Below are the code and all the weights of a small trained network. Each question names an input and a target symbol and asks about switching units off, where a switched-off unit gives its printed mean instead of its output.

import numpy as np


def w(rows, s, z=0):
    codes = np.array(rows[::2]) - 128.0
    scale = np.full(codes.shape[1], s)
    scale[-1] = z or s
    return codes * scale


def norm(h):
    return h / np.sqrt((h * h).mean(-1, keepdims=True) + 1e-5)


def softmax(a):
    e = np.exp(a - a.max(-1, keepdims=True))
    return e / e.sum(-1, keepdims=True)


def log_softmax(a):
    a = a - a.max(-1, keepdims=True)
    return a - np.log(np.exp(a).sum(-1, keepdims=True))


def net(x, mask):
    ids = ['αβγδεζηθλμστφψω'.index(c) for c in x.split()]
    T = len(ids)
    res = E[ids] + P[:T]
    u = 0
    for l in range(2):
        r = norm(res)
        for j in range(3):
            rows = slice(2 * j, 2 * j + 2)
            q, k, v = (r @ M[l][rows].T for M in (Q, K, V))
            z = softmax(np.where(np.tri(T) > 0, q @ k.T / 2**0.5, -1e9)) @ v
            o = O[l][rows]
            res = res + np.where(mask[u + j], z, o[:, -1]) @ o[:, :-1]
        u += 3
    return log_softmax(norm(res)[-1] @ U[:, :-1].T + U[:, -1])


Q, K, V, O = {}, {}, {}, {}
E = w([
[132,34,76,141,150,87],'α',
[115,75,84,50,124,154],'β',
[147,149,82,194,158,180],'γ',
[72,93,111,147,79,144],'δ',
[118,104,34,254,132,108],'ε',
[119,154,139,121,86,155],'ζ',
[255,108,102,196,89,231],'η',
[137,90,63,104,91,90],'θ',
[66,101,88,134,172,146],'λ',
[174,122,60,95,146,158],'μ',
[149,54,166,140,160,160],'σ',
[87,155,127,135,141,238],'τ',
[96,139,69,119,70,121],'φ',
[145,108,129,137,98,106],'ψ',
[103,74,150,195,105,114],'ω',
],0.0086)
P = w([
[164,212,143,107,191,123],'0',
[126,162,207,110,94,99],'1',
[85,56,3,165,135,249],'2',
[125,171,213,106,83,87],'3',
[85,73,19,160,119,234],'4',
[123,166,216,106,78,91],'5',
[77,77,25,149,124,233],'6',
],0.0058)
Q[0] = w([
[133,75,74,80,67,159],'0.h0',
[31,87,61,183,183,218],'0.h0',
[52,71,55,229,123,254],'0.h1',
[186,127,90,169,72,164],'0.h1',
[231,104,174,6,132,102],'0.h2',
[179,115,98,165,22,132],'0.h2',
],0.0067)
K[0] = w([
[145,129,71,97,150,118],'0.h0',
[122,166,91,124,214,128],'0.h0',
[142,189,113,144,254,120],'0.h1',
[224,151,140,128,116,103],'0.h1',
[188,123,45,57,67,85],'0.h2',
[224,134,203,180,49,99],'0.h2',
],0.0081)
V[0] = w([
[165,107,77,167,59,205],'0.h0',
[112,112,82,117,78,141],'0.h0',
[118,138,116,153,161,85],'0.h1',
[241,84,136,159,2,144],'0.h1',
[151,134,185,145,128,141],'0.h2',
[192,119,121,95,135,156],'0.h2',
],0.0057)
O[0] = w([
[118,54,160,241,87,190,186],'0.h0',
[107,45,137,130,128,173,84],'0.h0',
[59,105,80,150,210,70,179],'0.h1',
[253,66,133,210,15,229,6],'0.h1',
[61,100,175,160,177,130,211],'0.h2',
[249,55,81,160,128,175,139],'0.h2',
],0.0039,0.0016)
Q[1] = w([
[152,160,193,168,128,30],'1.h0',
[164,159,114,115,68,134],'1.h0',
[201,166,250,74,27,57],'1.h1',
[103,186,254,154,69,91],'1.h1',
[200,119,220,72,24,30],'1.h2',
[128,30,67,64,154,197],'1.h2',
],0.0082)
K[1] = w([
[80,8,148,215,104,120],'1.h0',
[219,166,196,111,89,191],'1.h0',
[110,38,159,111,16,184],'1.h1',
[91,97,235,177,47,178],'1.h1',
[133,7,168,127,11,156],'1.h2',
[241,138,92,30,254,105],'1.h2',
],0.0069)
V[1] = w([
[127,59,43,184,122,131],'1.h0',
[131,239,182,119,47,85],'1.h0',
[29,51,238,145,186,191],'1.h1',
[61,91,75,5,70,199],'1.h1',
[62,231,1,205,69,225],'1.h2',
[65,45,80,178,73,11],'1.h2',
],0.0072)
O[1] = w([
[195,127,120,84,210,145,110],'1.h0',
[82,64,219,156,71,96,77],'1.h0',
[58,141,145,153,218,230,126],'1.h1',
[75,125,33,78,53,206,3],'1.h1',
[119,254,83,221,76,77,54],'1.h2',
[101,43,21,205,124,58,57],'1.h2',
],0.0079,0.0035)
U = w([
[171,37,37,82,199,43,145],'α',
[130,124,69,32,63,198,101],'β',
[190,238,172,194,168,81,222],'γ',
[19,84,94,198,95,183,44],'δ',
[180,117,74,244,168,51,76],'ε',
[103,145,224,140,28,126,63],'ζ',
[229,107,128,236,92,205,7],'η',
[210,66,63,120,54,76,105],'θ',
[41,187,81,58,215,65,173],'λ',
[239,173,112,62,79,134,109],'μ',
[146,102,225,79,216,174,194],'σ',
[75,218,161,126,121,204,23],'τ',
[117,130,85,154,14,82,167],'φ',
[201,52,219,141,72,26,123],'ψ',
[82,37,187,255,201,84,4],'ω',
],0.0074,0.0021)

Each question gives the input, a string of symbols that net reads in full, and the target symbol t.
The units are the heads (2 rows each of Q, K, V and O). Each row of codes is followed by its name. A weight is (code - 128) times the scale printed after its matrix; where a second scale follows, it is the last column's (O and U).
mask holds one flag per head, layer by layer. A switched-off head (its flag False) gives its mean, the last column of its rows in O, instead of its output. The means were averaged over made-up inputs and are rounded, as every weight is.
A unit's drop is (log p(t) with every unit on - log p(t) with that unit switched off) / (log p(t) with every unit on - log p(t) with every unit switched off).
The circuit of an input: a set's keep is (log p(t) with only the set's units on - log p(t) with every unit switched off) / (log p(t) with every unit on - log p(t) with every unit switched off). Starting from all 6 units, units are removed one at a time, each time the one whose removal leaves the highest keep (on an exact tie, the one counted first), for as long as the keep stays at least 0.8.
units of the circuit, in order: the units of the circuit, biggest drop first
unit that matters most: the unit with the biggest drop
heads that matter: for each layer, one digit per head in row order, 1 if its drop is at least 0.15 and else 0, layers parted by /
drop of u: that unit's drop, to one decimal
input ε ε ζ γ σ, target ε: heads that matter => 000 / 001
input ψ ψ α σ β τ ψ, target ψ: unit that matters most => 1.h1
input φ ω θ λ λ σ σ, target φ: units of the circuit, in order => 1.h1, 1.h2
input ω φ ψ α, target α: heads that matter => 000 / 101
input ψ τ ζ, target ψ: heads that matter => 000 / 010
input θ ε β, target θ: heads that matter => 000 / 010
input γ η γ β α μ τ, target γ: heads that matter => 000 / 011
input σ μ ω φ λ, target σ: heads that matter => 000 / 001
input ω β σ σ σ λ γ, target ω: units of the circuit, in order => 0.h0, 1.h1, 1.h0
input γ θ γ ω, target ω: units of the circuit, in order => 1.h2, 1.h1
input α δ ζ ζ δ μ γ, target α: heads that matter => 000 / 011
input σ γ ω γ ζ, target σ: units of the circuit, in order => 1.h2, 1.h1
input α σ σ α ζ, target α: heads that matter => 000 / 001
input ε α φ λ τ, target ε: heads that matter => 000 / 011
input λ ψ α ψ δ γ ω, target λ: heads that matter => 010 / 000
input λ δ γ, target λ: units of the circuit, in order => 0.h1
input σ ψ η, target σ: heads that matter => 000 / 001
input μ η σ ε α, target μ: heads that matter => 000 / 011
input ψ μ α, target ψ: heads that matter => 100 / 010
input β ε ζ ψ σ, target β: units of the circuit, in order => 1.h1
input μ σ γ ε γ, target μ: units of the circuit, in order => 1.h1, 1.h2
input δ ζ α γ σ ζ μ, target δ: units of the circuit, in order => 1.h1, 1.h0
input ε σ ε σ λ σ γ, target ε: units of the circuit, in order => 1.h2, 1.h1
input μ σ ε φ, target φ: heads that matter => 010 / 011
input γ γ θ φ ε, target γ: drop of 1.h2 => 0.6
input ε θ σ α, target α: drop of 1.h2 => 0.5
input ψ θ σ ψ ζ σ ω, target ψ: units of the circuit, in order => 1.h1
input γ φ μ, target γ: drop of 0.h2 => 0.0
